Here is a tiny trained network, its code and every weight. The questions are about switching its units off for an input and a class, where a switched-off unit gives its printed mean instead of its output.

import numpy as np


def w(rows, s, z=0):
    codes = np.array(rows[::2]) - 128.0
    scale = np.full(codes.shape[1], s)
    scale[-1] = z or s
    return codes * scale


def norm(h):
    return h / np.sqrt((h * h).mean(-1, keepdims=True) + 1e-5)


def f(y):
    return y / 2 * (1 + np.tanh(0.7978845608 * (y + 0.044715 * y**3)))


def log_softmax(a):
    a = a - a.max(-1, keepdims=True)
    return a - np.log(np.exp(a).sum(-1, keepdims=True))


def net(x, mask):
    res = np.array(x, float).reshape(1, 8) / 4 @ E
    u = 0
    for l in range(2):
        y = f(norm(res) @ A[l][:, :-1].T + A[l][:, -1])
        res = res + np.where(mask[u : u + 14], y, B[l][:, -1]) @ B[l][:, :-1]
        u += 14
    return log_softmax(norm(res)[-1] @ U[:, :-1].T + U[:, -1])


A, B = {}, {}
E = w([
[224,101,199,15,171],'x0',
[102,144,136,127,62],'x1',
[106,34,93,180,178],'x2',
[188,87,54,218,121],'x3',
[181,160,119,119,115],'x4',
[92,159,147,114,138],'x5',
[154,95,224,253,91],'x6',
[143,162,128,177,197],'x7',
],0.0047)
A[0] = w([
[183,132,213,60,128,116],'0.n0',
[70,62,62,95,34,42],'0.n1',
[195,103,56,99,114,153],'0.n2',
[195,123,207,172,72,95],'0.n3',
[84,153,187,190,103,91],'0.n4',
[68,146,201,99,156,94],'0.n5',
[77,60,202,176,96,67],'0.n6',
[78,85,192,214,117,54],'0.n7',
[123,220,138,92,109,94],'0.n8',
[67,104,66,88,63,81],'0.n9',
[157,170,114,128,45,132],'0.n10',
[255,74,198,180,56,1],'0.n11',
[52,140,203,235,96,27],'0.n12',
[27,130,105,112,129,92],'0.n13',
],0.0088,0.006)
B[0] = w([
[83,82,202,83,81,253],'0.n0',
[66,71,102,100,53,163],'0.n1',
[71,123,167,184,148,235],'0.n2',
[211,67,94,180,162,216],'0.n3',
[93,112,143,163,134,166],'0.n4',
[124,132,137,115,75,158],'0.n5',
[141,148,122,168,139,175],'0.n6',
[113,254,113,117,88,184],'0.n7',
[156,230,71,86,168,162],'0.n8',
[136,111,89,137,56,168],'0.n9',
[153,112,83,174,123,182],'0.n10',
[227,32,153,189,160,224],'0.n11',
[76,197,213,169,104,192],'0.n12',
[159,96,126,165,95,159],'0.n13',
],0.0071,0.0036)
A[1] = w([
[253,72,168,182,126,54],'1.n0',
[130,107,207,22,141,37],'1.n1',
[79,152,140,192,142,87],'1.n2',
[68,170,195,182,120,41],'1.n3',
[103,103,169,110,125,109],'1.n4',
[140,237,60,113,96,114],'1.n5',
[127,141,91,146,157,134],'1.n6',
[98,81,86,155,216,2],'1.n7',
[138,122,217,40,104,23],'1.n8',
[120,85,115,145,208,120],'1.n9',
[146,127,64,183,90,148],'1.n10',
[90,89,106,151,189,74],'1.n11',
[106,106,147,105,31,64],'1.n12',
[82,176,183,172,89,37],'1.n13',
],0.011,0.0039)
B[1] = w([
[37,33,165,147,231,254],'1.n0',
[254,147,190,62,76,227],'1.n1',
[237,134,98,145,86,168],'1.n2',
[227,165,104,181,54,163],'1.n3',
[135,160,125,122,112,147],'1.n4',
[46,178,204,150,189,177],'1.n5',
[124,165,127,32,104,143],'1.n6',
[186,170,42,117,187,159],'1.n7',
[245,96,145,20,165,210],'1.n8',
[159,137,5,160,103,178],'1.n9',
[110,86,161,43,128,208],'1.n10',
[183,207,56,104,126,152],'1.n11',
[143,73,97,106,109,177],'1.n12',
[180,145,141,145,89,161],'1.n13',
],0.0073,0.0058)
U = w([
[221,123,237,32,142,126],'0',
[152,175,192,225,46,253],'1',
[144,150,21,118,182,60],'2',
[4,86,95,103,40,18],'3',
[132,32,188,204,203,200],'4',
[26,238,186,91,162,77],'5',
],0.016,0.0024)

Each question gives the input, the list of numbers given to net, and the class t.
The units are the neurons (one row each of A and B). Each row of codes is followed by its name. A weight is (code - 128) times the scale printed after its matrix; where a second scale follows, it is the last column's (A, B and U).
mask holds one flag per neuron, layer by layer. A switched-off neuron (its flag False) gives its mean, the last column of its row in B, instead of its output. The means were averaged over made-up inputs and are rounded, as every weight is.
A unit's drop is (log p(t) with every unit on - log p(t) with that unit switched off) / (log p(t) with every unit on - log p(t) with every unit switched off).
The circuit of an input: a set's keep is (log p(t) with only the set's units on - log p(t) with every unit switched off) / (log p(t) with every unit on - log p(t) with every unit switched off). Starting from the 12 units with the biggest drops (on a tie, the unit counted first), units are removed one at a time, each time the one whose removal leaves the highest keep (on an exact tie, the one counted first), for as long as the keep stays at least 0.8.
units of the circuit, in order: the units of the circuit, biggest drop first
unit that matters most: the unit with the biggest drop
k most important neurons: the k neurons with the biggest drops, biggest first
k most important neurons of layer l: the k neurons of layer l with the biggest drops, biggest first
drop when u is switched off: that unit's drop, to one decimal
input [4,4,-7,3,-8,8,5,-7], class 4: units of the circuit, in order	[0.n3; 1.n0]
input [-2,3,1,-4,-7,5,-4,3], class 3: 4 most important neurons of layer 0	[0.n13; 0.n7; 0.n5; 0.n9]
input [0,0,2,2,-7,-2,-8,-3], class 3: 2 most important neurons	[0.n1; 0.n9]
input [1,-1,4,2,-7,6,8,-6], class 1: units of the circuit, in order	[0.n7]
input [-3,8,3,-2,5,-6,-1,4], class 3: units of the circuit, in order	[1.n10; 1.n8]
input [1,-4,-5,8,-8,8,-5,4], class 2: 2 most important neurons	[0.n7; 1.n9]
input [5,-7,-2,5,8,2,-6,8], class 2: units of the circuit, in order	[1.n8; 1.n1]
input [0,6,-3,-4,2,1,-3,2], class 5: units of the circuit, in order	[0.n8; 1.n5]
input [3,2,2,0,-4,6,7,4], class 1: units of the circuit, in order	[0.n7; 1.n3]
input [-4,-5,-7,-3,4,4,3,2], class 5: 3 most important neurons of layer 0	[0.n8; 0.n2; 0.n11]
input [6,6,6,6,-5,-1,0,8], class 2: units of the circuit, in order	[1.n9; 1.n7]
input [1,7,7,-6,3,-8,1,1], class 4: 4 most important neurons	[0.n6; 0.n2; 0.n12; 1.n1]
input [-6,-5,-8,-6,7,-4,4,-8], class 5: 3 most important neurons of layer 0	[0.n8; 0.n2; 0.n10]
input [2,3,8,5,-2,-6,-3,-6], class 3: unit that matters most	0.n1
input [4,-8,2,3,0,-3,-1,-3], class 2: units of the circuit, in order	[1.n9; 0.n2; 1.n7]
input [0,5,-8,-4,-2,-4,-3,2], class 5: 2 most important neurons	[0.n8; 1.n5]
input [3,5,6,-7,1,-2,8,-8], class 4: 2 most important neurons of layer 1	[1.n0; 1.n1]
input [-1,-4,7,1,5,5,1,-6], class 2: 2 most important neurons of layer 0	[0.n0; 0.n12]
input [-3,-3,-8,2,-2,-3,2,1], class 4: drop when 0.n3 is switched off	0.8
input [-7,-8,-8,0,1,2,-4,5], class 5: units of the circuit, in order	[1.n5]
input [-6,-3,3,8,-5,-3,-7,-5], class 3: drop when 0.n9 is switched off	0.2
input [-4,2,1,4,0,-5,-1,-5], class 3: drop when 1.n4 is switched off	0.0
